Below are the code and all the weights of a small trained network. Each question names an input and a target symbol and asks about switching units off, where a switched-off unit gives its printed mean instead of its output.

import numpy as np


def w(rows, s, z=0):
    codes = np.array(rows[::2]) - 128.0
    scale = np.full(codes.shape[1], s)
    scale[-1] = z or s
    return codes * scale


def softmax(a):
    e = np.exp(a - a.max(-1, keepdims=True))
    return e / e.sum(-1, keepdims=True)


def log_softmax(a):
    a = a - a.max(-1, keepdims=True)
    return a - np.log(np.exp(a).sum(-1, keepdims=True))


def net(x, mask):
    ids = ['ΓΘΠΣβδεζημξτψ'.index(c) for c in x.split()]
    T = len(ids)
    res = E[ids] + P[:T]
    u = 0
    for l in range(3):
        r = res
        for j in range(2):
            rows = slice(4 * j, 4 * j + 4)
            q, k, v = (r @ M[l][rows].T for M in (Q, K, V))
            z = softmax(np.where(np.tri(T) > 0, q @ k.T / 4**0.5, -1e9)) @ v
            o = O[l][rows]
            res = res + np.where(mask[u + j], z, o[:, -1]) @ o[:, :-1]
        u += 2
    return log_softmax(res[-1] @ U[:, :-1].T + U[:, -1])


Q, K, V, O = {}, {}, {}, {}
E = w([
[76,84,137,199,91,132,133],'Γ',
[121,151,89,246,176,124,209],'Θ',
[166,121,99,183,65,93,97],'Π',
[114,102,136,205,212,44,43],'Σ',
[161,97,174,114,83,79,88],'β',
[68,143,155,80,98,185,236],'δ',
[106,137,189,159,155,153,121],'ε',
[198,159,164,87,43,135,221],'ζ',
[145,163,67,133,79,180,212],'η',
[125,193,109,104,180,199,247],'μ',
[200,203,148,157,112,120,78],'ξ',
[10,191,58,129,180,217,79],'τ',
[156,179,160,44,155,132,66],'ψ',
],0.013)
P = w([
[83,154,170,132,109,73,175],'0',
[147,114,134,163,157,199,116],'1',
[206,74,124,96,126,163,131],'2',
[181,100,118,155,97,159,136],'3',
[101,156,74,110,133,118,121],'4',
[94,186,91,93,85,42,150],'5',
[147,187,120,93,122,111,123],'6',
[143,207,116,140,111,131,113],'7',
[191,178,136,246,58,145,135],'8',
],0.013)
Q[0] = w([
[142,57,133,113,137,197,97],'0.h0',
[165,96,126,135,126,142,157],'0.h0',
[85,201,50,125,138,113,210],'0.h0',
[148,149,188,180,120,145,132],'0.h0',
[147,142,103,194,150,201,82],'0.h1',
[107,203,124,103,88,137,220],'0.h1',
[138,127,70,101,112,239,170],'0.h1',
[54,182,1,150,203,109,84],'0.h1',
],0.013)
K[0] = w([
[95,191,171,142,131,101,134],'0.h0',
[106,188,95,67,139,99,111],'0.h0',
[193,120,108,124,124,151,110],'0.h0',
[104,110,85,118,84,88,133],'0.h0',
[51,206,80,186,133,103,110],'0.h1',
[157,122,37,60,67,206,174],'0.h1',
[91,254,152,109,70,210,181],'0.h1',
[101,118,84,155,212,207,59],'0.h1',
],0.014)
V[0] = w([
[173,146,71,223,10,159,117],'0.h0',
[185,209,133,134,218,221,88],'0.h0',
[85,150,37,59,83,39,95],'0.h0',
[169,12,213,173,183,241,95],'0.h0',
[97,76,236,147,11,220,117],'0.h1',
[171,206,1,79,12,185,146],'0.h1',
[168,238,193,91,175,190,185],'0.h1',
[46,88,26,185,69,156,112],'0.h1',
],0.0061)
O[0] = w([
[101,128,69,113,75,58,111,255],'0.h0',
[149,122,118,118,237,72,144,46],'0.h0',
[182,61,132,79,85,202,71,61],'0.h0',
[96,182,161,113,163,76,152,122],'0.h0',
[96,148,159,82,64,87,147,183],'0.h1',
[164,101,47,53,88,159,181,144],'0.h1',
[171,174,131,145,141,96,254,144],'0.h1',
[101,163,77,106,79,172,58,198],'0.h1',
],0.0079,0.0032)
Q[1] = w([
[118,103,143,38,168,111,137],'1.h0',
[73,118,148,125,127,115,2],'1.h0',
[141,98,125,108,143,163,21],'1.h0',
[207,116,175,188,66,195,192],'1.h0',
[116,77,72,66,142,154,68],'1.h1',
[135,147,182,178,54,160,85],'1.h1',
[178,95,123,106,102,149,172],'1.h1',
[101,225,35,127,108,164,168],'1.h1',
],0.0082)
K[1] = w([
[123,123,125,124,128,227,112],'1.h0',
[110,18,96,180,114,115,155],'1.h0',
[61,87,143,209,105,142,162],'1.h0',
[92,253,115,89,99,66,113],'1.h0',
[158,29,76,176,95,173,109],'1.h1',
[78,121,107,165,94,24,151],'1.h1',
[113,155,126,98,68,189,179],'1.h1',
[175,254,29,119,123,118,88],'1.h1',
],0.0088)
V[1] = w([
[191,205,178,35,123,101,99],'1.h0',
[68,1,152,33,165,147,169],'1.h0',
[209,49,189,107,78,35,86],'1.h0',
[207,171,155,179,70,134,113],'1.h0',
[96,133,150,136,163,96,194],'1.h1',
[195,154,80,117,73,53,57],'1.h1',
[192,93,114,82,152,203,64],'1.h1',
[51,91,206,67,123,142,110],'1.h1',
],0.0064)
O[1] = w([
[164,85,234,115,174,81,254,98],'1.h0',
[138,188,200,133,68,240,138,57],'1.h0',
[94,52,217,69,124,109,116,134],'1.h0',
[141,52,97,27,183,10,140,185],'1.h0',
[142,185,142,238,119,62,112,157],'1.h1',
[90,28,142,67,128,100,112,155],'1.h1',
[131,71,136,152,178,214,183,1],'1.h1',
[138,194,220,88,122,165,126,107],'1.h1',
],0.0066,0.0075)
Q[2] = w([
[178,98,207,171,131,198,40],'2.h0',
[233,128,64,167,66,130,143],'2.h0',
[124,90,213,178,107,109,186],'2.h0',
[141,134,134,186,64,66,57],'2.h0',
[131,91,86,109,221,133,118],'2.h1',
[46,136,175,135,255,146,80],'2.h1',
[168,87,207,148,124,81,104],'2.h1',
[90,146,81,188,145,79,42],'2.h1',
],0.0062)
K[2] = w([
[79,86,179,238,44,67,107],'2.h0',
[49,225,63,40,105,19,103],'2.h0',
[198,139,253,87,109,51,133],'2.h0',
[29,141,140,108,96,87,228],'2.h0',
[177,64,128,155,195,172,139],'2.h1',
[106,133,216,162,224,241,129],'2.h1',
[70,123,188,73,184,48,182],'2.h1',
[74,82,131,233,165,102,19],'2.h1',
],0.0049)
V[2] = w([
[178,55,189,190,102,85,72],'2.h0',
[145,71,62,217,92,87,133],'2.h0',
[122,124,145,99,28,170,254],'2.h0',
[211,105,127,155,40,83,204],'2.h0',
[96,142,107,141,74,188,211],'2.h1',
[198,135,123,90,124,132,177],'2.h1',
[63,125,138,202,64,174,191],'2.h1',
[159,210,240,64,120,127,168],'2.h1',
],0.0066)
O[2] = w([
[172,78,168,170,100,41,57,32],'2.h0',
[193,107,23,86,162,75,36,247],'2.h0',
[247,187,195,28,118,174,131,174],'2.h0',
[254,131,168,78,199,80,87,240],'2.h0',
[216,129,43,152,71,84,86,17],'2.h1',
[122,72,87,129,114,96,176,4],'2.h1',
[209,174,75,98,72,70,69,108],'2.h1',
[72,92,125,163,21,116,203,19],'2.h1',
],0.0054,0.0043)
U = w([
[82,185,123,95,34,127,2,117],'Γ',
[143,140,63,191,154,87,69,14],'Θ',
[103,21,77,72,107,138,57,105],'Π',
[102,131,174,192,200,168,62,136],'Σ',
[99,96,186,119,86,134,127,163],'β',
[146,213,150,112,81,162,147,117],'δ',
[111,203,147,194,113,61,132,172],'ε',
[183,111,130,112,94,100,147,84],'ζ',
[186,108,45,86,122,148,107,44],'η',
[186,183,96,186,172,119,161,51],'μ',
[125,38,91,129,201,74,168,172],'ξ',
[107,131,53,148,121,216,158,225],'τ',
[129,96,156,179,148,164,214,253],'ψ',
],0.0057,0.0068)

Each question gives the input, a string of symbols that net reads in full, and the target symbol t.
The units are the heads (4 rows each of Q, K, V and O). Each row of codes is followed by its name. A weight is (code - 128) times the scale printed after its matrix; where a second scale follows, it is the last column's (O and U).
mask holds one flag per head, layer by layer. A switched-off head (its flag False) gives its mean, the last column of its rows in O, instead of its output. The means were averaged over made-up inputs and are rounded, as every weight is.
A unit's drop is (log p(t) with every unit on - log p(t) with that unit switched off) / (log p(t) with every unit on - log p(t) with every unit switched off).
The circuit of an input: a set's keep is (log p(t) with only the set's units on - log p(t) with every unit switched off) / (log p(t) with every unit on - log p(t) with every unit switched off). Starting from all 6 units, units are removed one at a time, each time the one whose removal leaves the highest keep (on an exact tie, the one counted first), for as long as the keep stays at least 0.8.
circuit, biggest first: the units of the circuit, biggest drop first
unit that matters most: the unit with the biggest drop
which heads matter: for each layer, one digit per head in row order, 1 if its drop is at least 0.15 and else 0, layers parted by /
input Γ ε ε Σ ξ ε, target ε: circuit, biggest first -> [0.h0, 1.h1, 0.h1]
input Σ ψ Π μ Γ Π ξ η, target ξ: circuit, biggest first -> [1.h0, 1.h1]
input Θ ξ Γ ξ Π ζ, target ξ: circuit, biggest first -> [0.h0, 1.h0]
input δ ξ β δ Γ Π δ, target δ: circuit, biggest first -> [0.h1, 2.h0]
input τ β τ ξ Π ε ξ ξ Σ, target Σ: circuit, biggest first -> [2.h1, 0.h1]
input Γ τ ξ Γ ε Γ, target ξ: circuit, biggest first -> [1.h0, 0.h0]
input ζ ε Γ, target ζ: unit that matters most -> 0.h1
input ψ Γ Γ ξ, target ψ: circuit, biggest first -> [1.h0, 2.h1, 0.h1]
input Π Γ Γ τ Θ, target τ: which heads matter -> 01 / 11 / 10
input Γ Γ β ζ ε Γ η δ, target η: which heads matter -> 01 / 01 / 11
input Π Γ β, target Π: which heads matter -> 10 / 01 / 00
input Γ Γ Σ ε ξ Γ τ μ Π, target Γ: circuit, biggest first -> [0.h1, 0.h0, 1.h1]
input Γ η ξ, target Γ: which heads matter -> 01 / 00 / 00
input Γ Γ ε μ, target μ: circuit, biggest first -> [0.h0, 0.h1, 1.h1, 2.h0]
input Π τ δ, target τ: circuit, biggest first -> [2.h0, 1.h0, 0.h1]
input τ Γ η, target τ: circuit, biggest first -> [2.h0, 1.h0]
input Π δ δ, target δ: circuit, biggest first -> [0.h1, 2.h0, 1.h0]
input ε Γ Θ Γ ξ μ μ τ ε, target μ: which heads matter -> 01 / 11 / 10
input Γ β ξ μ ξ Θ, target ξ: which heads matter -> 00 / 11 / 00
input ε ξ Γ Γ ε Γ μ Θ, target μ: which heads matter -> 01 / 10 / 10
input β Γ Θ Γ Γ ζ Θ Γ Γ, target ζ: unit that matters most -> 2.h0
input Γ Γ Γ ψ, target Γ: which heads matter -> 01 / 00 / 00
input ε β Γ ε, target ε: unit that matters most -> 0.h1
input ε τ Γ Σ ε Σ Γ Γ ψ, target Σ: which heads matter -> 01 / 00 / 01
